Below is a small trained network, with its code and all its weights. Each question gives an input and a class and asks what happens when units are switched off, that is, made to give their printed mean instead of their output.

import numpy as np


def w(rows, s, z=0):
    codes = np.array(rows[::2]) - 128.0
    scale = np.full(codes.shape[1], s)
    scale[-1] = z or s
    return codes * scale


def f(y):
    return np.maximum(y, 0)


def log_softmax(a):
    a = a - a.max(-1, keepdims=True)
    return a - np.log(np.exp(a).sum(-1, keepdims=True))


def net(x, mask):
    res = np.array(x, float).reshape(1, 5) / 4 @ E
    y = f(res @ A[0][:, :-1].T + A[0][:, -1])
    res = res + np.where(mask, y, B[0][:, -1]) @ B[0][:, :-1]
    return log_softmax(res[-1] @ U[:, :-1].T + U[:, -1])


A, B = {}, {}
E = w([
[197,90,232,81],'x0',
[171,230,134,188],'x1',
[201,85,179,125],'x2',
[152,150,254,85],'x3',
[96,133,165,217],'x4',
],0.0087)
A[0] = w([
[174,161,122,187,180],'n1',
[75,61,77,211,77],'n2',
[108,73,145,138,197],'n3',
[44,251,156,154,193],'n4',
[115,169,172,119,186],'n5',
[10,218,196,117,177],'n6',
[132,208,59,152,182],'n7',
[184,145,110,204,197],'n8',
[186,174,131,97,132],'n9',
[167,78,94,71,129],'n10',
[234,151,122,72,61],'n11',
[83,215,177,212,255],'n12',
[139,227,169,106,71],'n13',
[160,115,114,234,149],'n14',
[119,71,174,197,204],'n15',
[229,121,210,124,180],'n16',
[137,119,48,119,155],'n17',
],0.011,0.0028)
B[0] = w([
[115,61,212,153,182],'n1',
[202,134,111,142,196],'n2',
[141,63,181,147,165],'n3',
[137,151,111,2,221],'n4',
[87,123,184,150,176],'n5',
[103,85,195,97,201],'n6',
[90,99,137,88,207],'n7',
[93,47,236,125,186],'n8',
[129,131,93,162,174],'n9',
[83,64,97,87,180],'n10',
[145,197,78,160,192],'n11',
[26,48,205,46,230],'n12',
[146,145,116,133,187],'n13',
[100,82,133,142,183],'n14',
[145,136,152,252,179],'n15',
[156,189,137,168,246],'n16',
[152,166,106,90,181],'n17',
],0.0067,0.011)
U = w([
[103,67,168,38,209],'0',
[153,73,209,251,132],'1',
[201,173,65,130,3],'2',
],0.011,0.002)

Each question gives the input, the list of numbers given to net, and the class t.
The units are the neurons (one row each of A and B). Each row of codes is followed by its name. A weight is (code - 128) times the scale printed after its matrix; where a second scale follows, it is the last column's (A, B and U).
mask holds one flag per neuron, in row order. A switched-off neuron (its flag False) gives its mean, the last column of its row in B, instead of its output. The means were averaged over made-up inputs and are rounded, as every weight is.
A unit's drop is (log p(t) with every unit on - log p(t) with that unit switched off) / (log p(t) with every unit on - log p(t) with every unit switched off).
The circuit of an input: a set's keep is (log p(t) with only the set's units on - log p(t) with every unit switched off) / (log p(t) with every unit on - log p(t) with every unit switched off). Starting from the 12 units with the biggest drops (on a tie, the unit counted first), units are removed one at a time, each time the one whose removal leaves the highest keep (on an exact tie, the one counted first), for as long as the keep stays at least 0.8.
circuit, biggest first: the units of the circuit, biggest drop first
k most important neurons: the k neurons with the biggest drops, biggest first
drop when u is switched off: that unit's drop, to one decimal
input [6,5,-5,-1,6], class 0: circuit, biggest first	[n12]
input [7,-1,-4,2,-4], class 1: circuit, biggest first	[n4 n12]
input [-4,-6,1,7,4], class 1: circuit, biggest first	[n15 n4]
input [7,-3,7,1,-8], class 2: circuit, biggest first	[n11 n16 n12]
input [0,-5,-1,2,2], class 1: circuit, biggest first	[n4 n12]
input [-5,1,1,-7,2], class 0: circuit, biggest first	[n7 n16]
input [0,3,1,-4,-5], class 2: 2 most important neurons	[n12 n6]
input [-3,3,7,-6,-7], class 2: 4 most important neurons	[n12 n6 n11 n17]
input [-3,-7,-6,-8,-2], class 2: 2 most important neurons	[n12 n2]
input [-6,-7,2,-7,5], class 2: drop when n4 is switched off	-0.2
input [7,-7,-5,-1,4], class 1: drop when n12 is switched off	0.2
input [3,6,-2,-5,8], class 0: drop when n4 is switched off	0.4
